Here is a tiny trained network, its code and every weight. The questions are about switching its units off for an input and a class, where a switched-off unit gives its printed mean instead of its output.

import numpy as np


def w(rows, s, z=0):
    codes = np.array(rows[::2]) - 128.0
    scale = np.full(codes.shape[1], s)
    scale[-1] = z or s
    return codes * scale


def norm(h):
    return h / np.sqrt((h * h).mean(-1, keepdims=True) + 1e-5)


def f(y):
    return np.maximum(y, 0)


def log_softmax(a):
    a = a - a.max(-1, keepdims=True)
    return a - np.log(np.exp(a).sum(-1, keepdims=True))


def net(x, mask):
    res = np.array(x, float).reshape(1, 5) / 4 @ E
    u = 0
    for l in range(3):
        y = f(norm(res) @ A[l][:, :-1].T + A[l][:, -1])
        res = res + np.where(mask[u : u + 7], y, B[l][:, -1]) @ B[l][:, :-1]
        u += 7
    return log_softmax(norm(res)[-1] @ U[:, :-1].T + U[:, -1])


A, B = {}, {}
E = w([
[145,84,148,142,98,59,147,43,171,159,132,129],'x0',
[201,149,121,145,86,73,147,123,75,2,187,59],'x1',
[114,108,50,203,94,80,159,98,198,97,144,104],'x2',
[179,116,179,43,93,165,58,134,232,34,168,212],'x3',
[143,44,79,71,80,69,144,149,117,56,134,182],'x4',
],0.0078)
A[0] = w([
[202,180,135,89,153,72,141,110,23,69,126,70,118],'0.n0',
[122,131,133,137,202,129,168,120,12,173,101,106,139],'0.n1',
[152,79,122,92,103,110,180,106,94,134,156,116,4],'0.n2',
[148,134,72,144,92,110,166,173,86,59,134,110,123],'0.n3',
[161,109,68,148,67,78,139,132,137,2,178,134,98],'0.n4',
[58,167,87,144,124,107,103,132,81,188,51,71,161],'0.n5',
[80,70,96,83,163,131,153,191,121,94,87,120,109],'0.n6',
],0.0074,0.0029)
B[0] = w([
[132,112,143,72,172,84,152,158,128,130,161,97,238],'0.n0',
[73,150,183,96,224,144,133,183,100,115,119,85,243],'0.n1',
[86,127,122,138,48,140,98,189,143,155,66,130,155],'0.n2',
[131,172,183,61,183,85,176,171,124,196,183,46,212],'0.n3',
[51,95,95,101,154,139,127,173,81,130,255,46,255],'0.n4',
[92,64,208,78,155,168,144,115,149,114,152,100,245],'0.n5',
[168,139,136,121,101,113,141,142,93,202,114,221,169],'0.n6',
],0.0097,0.0075)
A[1] = w([
[153,99,86,46,144,99,104,174,150,132,77,183,77],'1.n0',
[127,157,88,172,68,48,219,155,67,179,92,102,95],'1.n1',
[208,145,160,42,138,96,94,84,210,105,132,124,127],'1.n2',
[107,121,41,193,165,141,104,101,167,228,120,93,91],'1.n3',
[129,132,133,113,73,3,158,117,113,99,88,40,1],'1.n4',
[214,206,133,184,134,47,189,73,201,84,122,124,54],'1.n5',
[164,106,92,49,58,157,242,179,97,92,204,53,101],'1.n6',
],0.0055,0.002)
B[1] = w([
[199,195,70,136,82,136,103,116,75,77,64,154,156],'1.n0',
[130,103,203,86,96,122,127,212,66,109,216,90,147],'1.n1',
[143,166,118,202,95,166,126,159,140,88,190,74,162],'1.n2',
[118,119,135,196,165,71,156,208,73,168,111,152,159],'1.n3',
[162,107,195,135,105,120,92,138,177,66,151,174,161],'1.n4',
[108,135,140,216,51,173,107,212,165,135,71,241,134],'1.n5',
[126,154,254,89,157,133,149,93,141,176,124,144,254],'1.n6',
],0.0075,0.0074)
A[2] = w([
[71,8,200,111,103,83,117,116,144,197,92,203,240],'2.n0',
[68,144,149,125,225,147,145,143,48,241,45,120,206],'2.n1',
[184,90,132,120,155,62,129,119,125,203,29,53,93],'2.n2',
[53,107,125,175,187,131,197,78,91,179,67,69,59],'2.n3',
[26,10,72,150,169,74,118,37,220,149,146,48,109],'2.n4',
[170,43,79,79,93,32,111,118,139,2,199,134,254],'2.n5',
[153,97,128,26,82,220,78,99,108,155,101,235,128],'2.n6',
],0.0069,0.0018)
B[2] = w([
[139,97,110,102,91,114,124,56,156,113,110,151,191],'2.n0',
[139,176,104,123,106,7,192,137,100,192,196,98,250],'2.n1',
[196,123,156,98,156,145,143,175,150,102,150,76,154],'2.n2',
[165,140,173,78,164,131,110,165,77,34,230,78,195],'2.n3',
[148,208,123,78,141,104,179,169,91,120,181,115,184],'2.n4',
[107,171,112,118,137,52,169,137,102,195,122,122,179],'2.n5',
[111,101,120,188,133,150,134,99,135,96,108,93,169],'2.n6',
],0.011,0.012)
U = w([
[105,102,14,149,91,56,151,102,96,204,18,222,3],'0',
[120,87,108,206,185,254,29,139,141,17,45,132,124],'1',
[102,167,124,38,233,44,187,199,65,185,233,40,227],'2',
],0.0078,0.0035)

Each question gives the input, the list of numbers given to net, and the class t.
The units are the neurons (one row each of A and B). Each row of codes is followed by its name. A weight is (code - 128) times the scale printed after its matrix; where a second scale follows, it is the last column's (A, B and U).
mask holds one flag per neuron, layer by layer. A switched-off neuron (its flag False) gives its mean, the last column of its row in B, instead of its output. The means were averaged over made-up inputs and are rounded, as every weight is.
A unit's drop is (log p(t) with every unit on - log p(t) with that unit switched off) / (log p(t) with every unit on - log p(t) with every unit switched off).
top k neurons: the k neurons with the biggest drops, biggest first
top k neurons in layer l: the k neurons of layer l with the biggest drops, biggest first
drop when u is switched off: that unit's drop, to one decimal
input [6,-1,3,2,-2], class 0: top 2 neurons in layer 0 => (0.n1, 0.n4)
input [-8,-5,-3,1,7], class 0: top neuron => (0.n6)
input [-1,-4,0,7,3], class 1: top 3 neurons => (2.n1, 2.n6, 0.n0)
input [-1,-8,0,4,-5], class 0: top 2 neurons => (0.n4, 0.n1)
input [2,-4,-3,2,-1], class 0: top 2 neurons in layer 2 => (2.n3, 2.n2)
input [-3,-7,8,5,-1], class 1: top 2 neurons in layer 2 => (2.n1, 2.n5)
input [6,-1,-2,3,-5], class 1: top 3 neurons => (0.n4, 2.n1, 0.n1)
input [5,-7,8,6,-5], class 0: top 2 neurons => (0.n4, 0.n1)
input [4,-3,1,6,-1], class 1: top 3 neurons => (0.n4, 2.n1, 0.n0)
input [-3,-8,-2,3,8], class 1: top 2 neurons => (2.n1, 2.n6)
input [3,-8,5,7,2], class 1: top 2 neurons in layer 1 => (1.n0, 1.n2)
input [0,-6,-6,-2,7], class 0: top 2 neurons in layer 2 => (2.n3, 2.n0)
input [-5,-7,0,3,-2], class 0: drop when 0.n4 is switched off => 0.4
input [7,-8,-8,6,-8], class 0: drop when 2.n0 is switched off => 0.1
input [-3,-7,1,5,-3], class 0: drop when 0.n3 is switched off => 0.1
